Below is a small trained network, with its code and all its weights. Each question gives an input and a class and asks what happens when units are switched off, that is, made to give their printed mean instead of their output.

import numpy as np


def w(rows, s, z=0):
    codes = np.array(rows[::2]) - 128.0
    scale = np.full(codes.shape[1], s)
    scale[-1] = z or s
    return codes * scale


def f(y):
    return y / 2 * (1 + np.tanh(0.7978845608 * (y + 0.044715 * y**3)))


def log_softmax(a):
    a = a - a.max(-1, keepdims=True)
    return a - np.log(np.exp(a).sum(-1, keepdims=True))


def net(x, mask):
    res = np.array(x, float).reshape(1, 7) / 4 @ E
    y = f(res @ A[0][:, :-1].T + A[0][:, -1])
    res = res + np.where(mask, y, B[0][:, -1]) @ B[0][:, :-1]
    return log_softmax(res[-1] @ U[:, :-1].T + U[:, -1])


A, B = {}, {}
E = w([
[209,61,234,66],'x0',
[126,128,130,128],'x1',
[155,124,109,128],'x2',
[155,138,192,238],'x3',
[78,9,94,161],'x4',
[110,130,142,127],'x5',
[125,129,129,128],'x6',
],0.011)
A[0] = w([
[69,23,123,141,98],'neuron 0',
[144,74,210,80,161],'neuron 1',
[114,37,95,147,123],'neuron 2',
[79,191,85,164,160],'neuron 3',
[160,198,139,107,128],'neuron 4',
[198,119,157,241,74],'neuron 5',
[126,149,202,65,5],'neuron 6',
[184,77,192,108,150],'neuron 7',
[130,202,152,97,114],'neuron 8',
[134,96,166,68,103],'neuron 9',
[68,193,2,170,152],'neuron 10',
[149,98,239,11,140],'neuron 11',
[178,69,177,110,121],'neuron 12',
[97,129,70,4,59],'neuron 13',
[177,144,168,240,40],'neuron 14',
[155,83,52,49,107],'neuron 15',
[89,70,111,116,91],'neuron 16',
[148,95,144,67,62],'neuron 17',
[94,138,90,16,29],'neuron 18',
[173,238,119,45,131],'neuron 19',
[37,173,114,141,175],'neuron 20',
[139,236,145,92,84],'neuron 21',
[168,134,153,225,26],'neuron 22',
[179,132,95,71,133],'neuron 23',
[175,102,151,104,125],'neuron 24',
[131,151,77,10,35],'neuron 25',
[113,58,98,143,145],'neuron 26',
[169,137,163,199,27],'neuron 27',
[109,12,94,171,94],'neuron 28',
[163,172,128,116,105],'neuron 29',
],0.011,0.0023)
B[0] = w([
[204,176,131,36,212],'neuron 0',
[157,107,51,192,211],'neuron 1',
[171,241,170,45,196],'neuron 2',
[194,85,93,174,202],'neuron 3',
[188,130,175,44,174],'neuron 4',
[39,95,168,115,206],'neuron 5',
[131,162,106,101,170],'neuron 6',
[126,117,55,167,205],'neuron 7',
[180,198,150,38,171],'neuron 8',
[118,76,88,204,176],'neuron 9',
[167,109,48,205,255],'neuron 10',
[171,76,72,158,246],'neuron 11',
[159,107,60,179,195],'neuron 12',
[9,38,169,163,212],'neuron 13',
[44,56,165,157,204],'neuron 14',
[77,108,148,119,197],'neuron 15',
[137,173,176,62,170],'neuron 16',
[95,134,96,132,169],'neuron 17',
[39,34,178,137,195],'neuron 18',
[169,189,165,113,217],'neuron 19',
[162,108,80,172,190],'neuron 20',
[200,210,150,65,193],'neuron 21',
[38,64,163,135,186],'neuron 22',
[80,159,152,132,165],'neuron 23',
[150,111,87,147,167],'neuron 24',
[50,96,156,118,200],'neuron 25',
[191,173,158,57,182],'neuron 26',
[73,92,146,129,172],'neuron 27',
[211,183,183,2,218],'neuron 28',
[155,215,140,102,153],'neuron 29',
],0.0074,0.012)
U = w([
[190,140,2,224,184],'0',
[225,198,231,91,8],'1',
[28,108,226,185,204],'2',
],0.0096,0.00015)

Each question gives the input, the list of numbers given to net, and the class t.
The units are the neurons (one row each of A and B). Each row of codes is followed by its name. A weight is (code - 128) times the scale printed after its matrix; where a second scale follows, it is the last column's (A, B and U).
mask holds one flag per neuron, in row order. A switched-off neuron (its flag False) gives its mean, the last column of its row in B, instead of its output. The means were averaged over made-up inputs and are rounded, as every weight is.
A unit's drop is (log p(t) with every unit on - log p(t) with that unit switched off) / (log p(t) with every unit on - log p(t) with every unit switched off).
The circuit of an input: a set's keep is (log p(t) with only the set's units on - log p(t) with every unit switched off) / (log p(t) with every unit on - log p(t) with every unit switched off). Starting from the 12 units with the biggest drops (on a tie, the unit counted first), units are removed one at a time, each time the one whose removal leaves the highest keep (on an exact tie, the one counted first), for as long as the keep stays at least 0.8.
circuit, biggest first: the units of the circuit, biggest drop first
unit that matters most: the unit with the biggest drop
k most important neurons: the k neurons with the biggest drops, biggest first
drop when u is switched off: that unit's drop, to one decimal
input [-4,1,7,-8,7,7,6], class 2: circuit, biggest first -> [neuron 13]
input [-4,2,-2,-3,5,-6,-4], class 1: circuit, biggest first -> [neuron 28; neuron 2]
input [3,-2,-2,-7,7,5,7], class 1: 4 most important neurons -> [neuron 0; neuron 28; neuron 2; neuron 26]
input [4,-7,3,6,-5,-2,1], class 2: 2 most important neurons -> [neuron 14; neuron 5]
input [5,-2,8,7,2,-1,8], class 2: 2 most important neurons -> [neuron 5; neuron 14]
input [-5,-4,3,-8,-6,-5,-8], class 2: 3 most important neurons -> [neuron 13; neuron 18; neuron 25]
input [6,-1,-6,-3,6,-3,3], class 0: 2 most important neurons -> [neuron 1; neuron 11]
input [-5,-4,2,3,-6,-7,-2], class 1: 2 most important neurons -> [neuron 21; neuron 4]
input [-4,2,-6,-8,-6,-1,-6], class 2: 2 most important neurons -> [neuron 13; neuron 18]
input [-7,-2,4,8,8,-8,-5], class 1: 4 most important neurons -> [neuron 28; neuron 2; neuron 0; neuron 26]
input [4,-3,-6,-5,2,-4,-1], class 2: drop when neuron 25 is switched off -> 0.2
input [2,-2,-8,-1,3,-1,4], class 1: drop when neuron 0 is switched off -> 0.1
input [0,1,3,-2,2,4,4], class 1: drop when neuron 8 is switched off -> -0.2
input [-6,-7,-7,4,-7,-2,-1], class 1: unit that matters most -> neuron 21
